Here is a tiny trained network, its code and every weight. The questions are about switching its units off for an input and a target symbol, where a switched-off unit gives its printed mean instead of its output.

import numpy as np


def w(rows, s, z=0):
    codes = np.array(rows[::2]) - 128.0
    scale = np.full(codes.shape[1], s)
    scale[-1] = z or s
    return codes * scale


def norm(h):
    return h / np.sqrt((h * h).mean(-1, keepdims=True) + 1e-5)


def f(y):
    return y / 2 * (1 + np.tanh(0.7978845608 * (y + 0.044715 * y**3)))


def softmax(a):
    e = np.exp(a - a.max(-1, keepdims=True))
    return e / e.sum(-1, keepdims=True)


def log_softmax(a):
    a = a - a.max(-1, keepdims=True)
    return a - np.log(np.exp(a).sum(-1, keepdims=True))


def net(x, mask):
    ids = ['Γαδεζστψω'.index(c) for c in x.split()]
    T = len(ids)
    res = E[ids] + P[:T]
    u = 0
    for l in range(2):
        r = norm(res)
        for j in range(3):
            rows = slice(2 * j, 2 * j + 2)
            q, k, v = (r @ M[l][rows].T for M in (Q, K, V))
            z = softmax(np.where(np.tri(T) > 0, q @ k.T / 2**0.5, -1e9)) @ v
            o = O[l][rows]
            res = res + np.where(mask[u + j], z, o[:, -1]) @ o[:, :-1]
        u += 3
        y = f(norm(res) @ A[l][:, :-1].T + A[l][:, -1])
        res = res + np.where(mask[u : u + 4], y, B[l][:, -1]) @ B[l][:, :-1]
        u += 4
    return log_softmax(norm(res)[-1] @ U[:, :-1].T + U[:, -1])


Q, K, V, O, A, B = {}, {}, {}, {}, {}, {}
E = w([
[144,74,52],'Γ',
[138,246,54],'α',
[148,97,52],'δ',
[165,113,84],'ε',
[90,113,124],'ζ',
[91,106,106],'σ',
[117,101,151],'τ',
[133,64,127],'ψ',
[170,144,153],'ω',
],0.013)
P = w([
[155,158,145],'0',
[141,133,141],'1',
[143,142,222],'2',
[109,89,248],'3',
[123,46,194],'4',
[177,67,109],'5',
[176,115,14],'6',
],0.0014)
Q[0] = w([
[83,112,206],'L0H1',
[251,144,103],'L0H1',
[152,192,151],'L0H2',
[137,179,112],'L0H2',
[132,58,53],'L0H3',
[106,5,114],'L0H3',
],0.017)
K[0] = w([
[174,81,165],'L0H1',
[216,242,141],'L0H1',
[121,214,95],'L0H2',
[148,152,133],'L0H2',
[38,80,84],'L0H3',
[75,7,204],'L0H3',
],0.014)
V[0] = w([
[193,77,115],'L0H1',
[163,190,113],'L0H1',
[91,149,144],'L0H2',
[124,246,84],'L0H2',
[196,149,117],'L0H3',
[125,96,109],'L0H3',
],0.011)
O[0] = w([
[30,116,82,182],'L0H1',
[104,107,222,125],'L0H1',
[199,183,156,94],'L0H2',
[63,255,90,3],'L0H2',
[61,74,164,66],'L0H3',
[149,117,92,162],'L0H3',
],0.0068,0.0041)
A[0] = w([
[121,210,125,213],'L0N1',
[137,155,10,1],'L0N2',
[141,55,102,7],'L0N3',
[110,85,171,181],'L0N4',
],0.011,0.00067)
B[0] = w([
[110,68,34,136],'L0N1',
[175,254,252,232],'L0N2',
[196,5,107,253],'L0N3',
[198,243,161,189],'L0N4',
],0.0074,0.0043)
Q[1] = w([
[140,50,116],'L1H1',
[172,236,171],'L1H1',
[108,138,29],'L1H2',
[2,177,130],'L1H2',
[125,104,140],'L1H3',
[75,155,63],'L1H3',
],0.019)
K[1] = w([
[166,88,185],'L1H1',
[133,205,36],'L1H1',
[119,121,22],'L1H2',
[6,133,123],'L1H2',
[149,171,119],'L1H3',
[97,164,58],'L1H3',
],0.019)
V[1] = w([
[162,100,117],'L1H1',
[40,158,11],'L1H1',
[30,173,136],'L1H2',
[123,156,31],'L1H2',
[154,115,20],'L1H3',
[33,109,245],'L1H3',
],0.012)
O[1] = w([
[146,93,132,163],'L1H1',
[114,166,44,3],'L1H1',
[170,47,178,30],'L1H2',
[101,117,169,70],'L1H2',
[126,170,80,62],'L1H3',
[142,100,253,146],'L1H3',
],0.014,0.0075)
A[1] = w([
[18,33,80,5],'L1N1',
[14,100,49,26],'L1N2',
[71,136,125,160],'L1N3',
[70,177,2,37],'L1N4',
],0.0077,0.0012)
B[1] = w([
[47,134,118,138],'L1N1',
[76,81,151,162],'L1N2',
[159,113,141,114],'L1N3',
[154,101,251,254],'L1N4',
],0.013,0.0031)
U = w([
[97,90,64,3],'Γ',
[41,193,118,44],'α',
[111,149,81,75],'δ',
[7,80,126,90],'ε',
[169,80,218,226],'ζ',
[137,36,49,76],'σ',
[205,187,109,90],'τ',
[178,166,89,53],'ψ',
[184,78,58,5],'ω',
],0.013,0.0037)

Each question gives the input, a string of symbols that net reads in full, and the target symbol t.
The units are the heads (2 rows each of Q, K, V and O) and the neurons (one row each of A and B). Each row of codes is followed by its name. A weight is (code - 128) times the scale printed after its matrix; where a second scale follows, it is the last column's (O, A, B and U).
mask holds one flag per unit, layer by layer, with each layer's heads first. A switched-off unit (its flag False) gives its mean, the last column of its rows in O or B, instead of its output. The means were averaged over made-up inputs and are rounded, as every weight is.
A unit's drop is (log p(t) with every unit on - log p(t) with that unit switched off) / (log p(t) with every unit on - log p(t) with every unit switched off).
The circuit of an input: a set's keep is (log p(t) with only the set's units on - log p(t) with every unit switched off) / (log p(t) with every unit on - log p(t) with every unit switched off). Starting from the 12 units with the biggest drops (on a tie, the unit counted first), units are removed one at a time, each time the one whose removal leaves the highest keep (on an exact tie, the one counted first), for as long as the keep stays at least 0.8.
circuit, biggest first: the units of the circuit, biggest drop first
top k neurons: the k neurons with the biggest drops, biggest first
top k neurons in layer l: the k neurons of layer l with the biggest drops, biggest first
drop when u is switched off: that unit's drop, to one decimal
input δ τ τ ψ, target σ: circuit, biggest first	[L0H2; L1H3; L0H1]
input ψ ω ζ σ σ ζ, target τ: circuit, biggest first	[L0H3; L1H2]
input ψ σ ζ, target σ: top neuron in layer 0	[L0N3]
input ω ζ ζ σ ψ ψ, target σ: circuit, biggest first	[L1H3; L0N2]
input δ ε ε, target ε: top 3 neurons	[L0N4; L1N4; L1N2]
input α ω Γ ε, target τ: top 2 neurons in layer 0	[L0N4; L0N1]
input ω ζ ζ ψ Γ τ, target σ: top 2 neurons in layer 0	[L0N3; L0N2]
input σ ω ζ ψ α δ Γ, target σ: top 4 neurons	[L0N3; L0N2; L1N4; L0N4]
input ω σ ω σ ε σ Γ, target τ: top 2 neurons	[L0N2; L0N3]
input ω ω ζ Γ σ, target τ: top 3 neurons	[L0N3; L0N4; L1N4]
input σ σ ω α δ δ ω, target ε: top 2 neurons in layer 0	[L0N1; L0N3]
input ε σ Γ, target τ: top 3 neurons	[L0N2; L1N4; L0N1]
input σ ω ψ ε δ, target σ: top 2 neurons	[L0N3; L1N4]
input ω Γ ζ σ α, target α: top neuron	[L0N1]
input ζ δ σ, target τ: top 2 neurons	[L0N2; L1N4]
input ω ε σ ψ ψ ε, target σ: top 3 neurons	[L0N2; L0N3; L1N4]
input ζ ε σ ε, target τ: drop when L0N2 is switched off	0.7
input Γ ζ σ ζ σ δ, target τ: drop when L1N1 is switched off	0.0
input Γ ζ ε σ δ, target τ: drop when L1H2 is switched off	0.2
input ψ ψ σ ζ, target σ: top neuron in layer 0	[L0N2]
